Below is a small trained network, with its code and all its weights. Each question gives an input and a class and asks what happens when units are switched off, that is, made to give their printed mean instead of their output.

import numpy as np


def w(rows, s, z=0):
    codes = np.array(rows[::2]) - 128.0
    scale = np.full(codes.shape[1], s)
    scale[-1] = z or s
    return codes * scale


def f(y):
    return y / 2 * (1 + np.tanh(0.7978845608 * (y + 0.044715 * y**3)))


def log_softmax(a):
    a = a - a.max(-1, keepdims=True)
    return a - np.log(np.exp(a).sum(-1, keepdims=True))


def net(x, mask):
    res = np.array(x, float).reshape(1, 4) / 4 @ E
    y = f(res @ A[0][:, :-1].T + A[0][:, -1])
    res = res + np.where(mask, y, B[0][:, -1]) @ B[0][:, :-1]
    return log_softmax(res[-1] @ U[:, :-1].T + U[:, -1])


A, B = {}, {}
E = w([
[182,55,68],'x0',
[129,129,127],'x1',
[209,166,139],'x2',
[168,5,205],'x3',
],0.011)
A[0] = w([
[220,146,110,144],'N1',
[165,78,3,90],'N2',
[94,169,84,79],'N3',
[133,114,147,182],'N4',
[132,213,236,95],'N5',
[137,156,74,110],'N6',
[177,169,114,110],'N7',
[170,80,110,132],'N8',
[84,150,62,143],'N9',
[123,92,65,182],'N10',
[146,102,85,102],'N11',
[159,116,109,84],'N12',
[100,70,44,91],'N13',
[88,112,114,217],'N14',
[219,184,132,102],'N15',
[94,57,170,140],'N16',
[121,147,20,100],'N17',
[61,103,113,121],'N18',
[121,159,84,84],'N19',
[61,94,106,122],'N20',
[190,151,132,78],'N21',
[117,192,97,82],'N22',
[198,152,162,132],'N23',
[208,98,29,105],'N24',
[43,146,38,138],'N25',
[98,144,179,163],'N26',
[202,172,158,129],'N27',
[124,108,114,254],'N28',
],0.014,0.0095)
B[0] = w([
[85,153,69,213],'N1',
[71,194,252,228],'N2',
[147,83,185,183],'N3',
[213,197,139,184],'N4',
[86,178,182,213],'N5',
[185,28,153,176],'N6',
[137,106,99,168],'N7',
[157,170,149,204],'N8',
[193,108,122,216],'N9',
[116,193,118,214],'N10',
[34,175,219,153],'N11',
[58,93,164,134],'N12',
[42,159,133,187],'N13',
[125,167,46,215],'N14',
[71,82,72,200],'N15',
[248,77,113,240],'N16',
[215,91,171,213],'N17',
[4,96,80,172],'N18',
[187,41,230,163],'N19',
[60,70,83,178],'N20',
[46,66,126,149],'N21',
[168,56,190,193],'N22',
[123,47,45,187],'N23',
[74,216,208,234],'N24',
[178,100,100,249],'N25',
[126,253,172,183],'N26',
[47,59,33,194],'N27',
[166,176,70,255],'N28',
],0.006,0.0088)
U = w([
[31,169,180,79],'0',
[155,32,124,56],'1',
[111,150,37,253],'2',
[2,48,25,102],'3',
],0.012,0.0068)

Each question gives the input, the list of numbers given to net, and the class t.
The units are the neurons (one row each of A and B). Each row of codes is followed by its name. A weight is (code - 128) times the scale printed after its matrix; where a second scale follows, it is the last column's (A, B and U).
mask holds one flag per neuron, in row order. A switched-off neuron (its flag False) gives its mean, the last column of its row in B, instead of its output. The means were averaged over made-up inputs and are rounded, as every weight is.
A unit's drop is (log p(t) with every unit on - log p(t) with that unit switched off) / (log p(t) with every unit on - log p(t) with every unit switched off).
The circuit of an input: a set's keep is (log p(t) with only the set's units on - log p(t) with every unit switched off) / (log p(t) with every unit on - log p(t) with every unit switched off). Starting from the 12 units with the biggest drops (on a tie, the unit counted first), units are removed one at a time, each time the one whose removal leaves the highest keep (on an exact tie, the one counted first), for as long as the keep stays at least 0.8.
units of the circuit, in order: the units of the circuit, biggest drop first
k most important neurons: the k neurons with the biggest drops, biggest first
drop when u is switched off: that unit's drop, to one decimal
input [5,3,-4,-6], class 1: units of the circuit, in order => (N17 N6 N19)
input [-6,-5,-7,2], class 3: units of the circuit, in order => (N18)
input [-4,-8,-1,3], class 2: units of the circuit, in order => (N2 N22)
input [5,2,7,4], class 3: units of the circuit, in order => (N27 N15 N1)
input [6,2,1,-6], class 0: units of the circuit, in order => (N2 N24)
input [-5,-8,6,5], class 2: 3 most important neurons => (N2 N23 N24)
input [-1,-3,5,4], class 3: 3 most important neurons => (N27 N23 N17)
input [8,-1,-8,-8], class 0: 3 most important neurons => (N2 N13 N24)
input [7,2,3,4], class 0: drop when N24 is switched off => 0.1
input [4,-3,-3,4], class 0: drop when N2 is switched off => 0.2
input [-4,8,-5,5], class 2: drop when N19 is switched off => 0.1
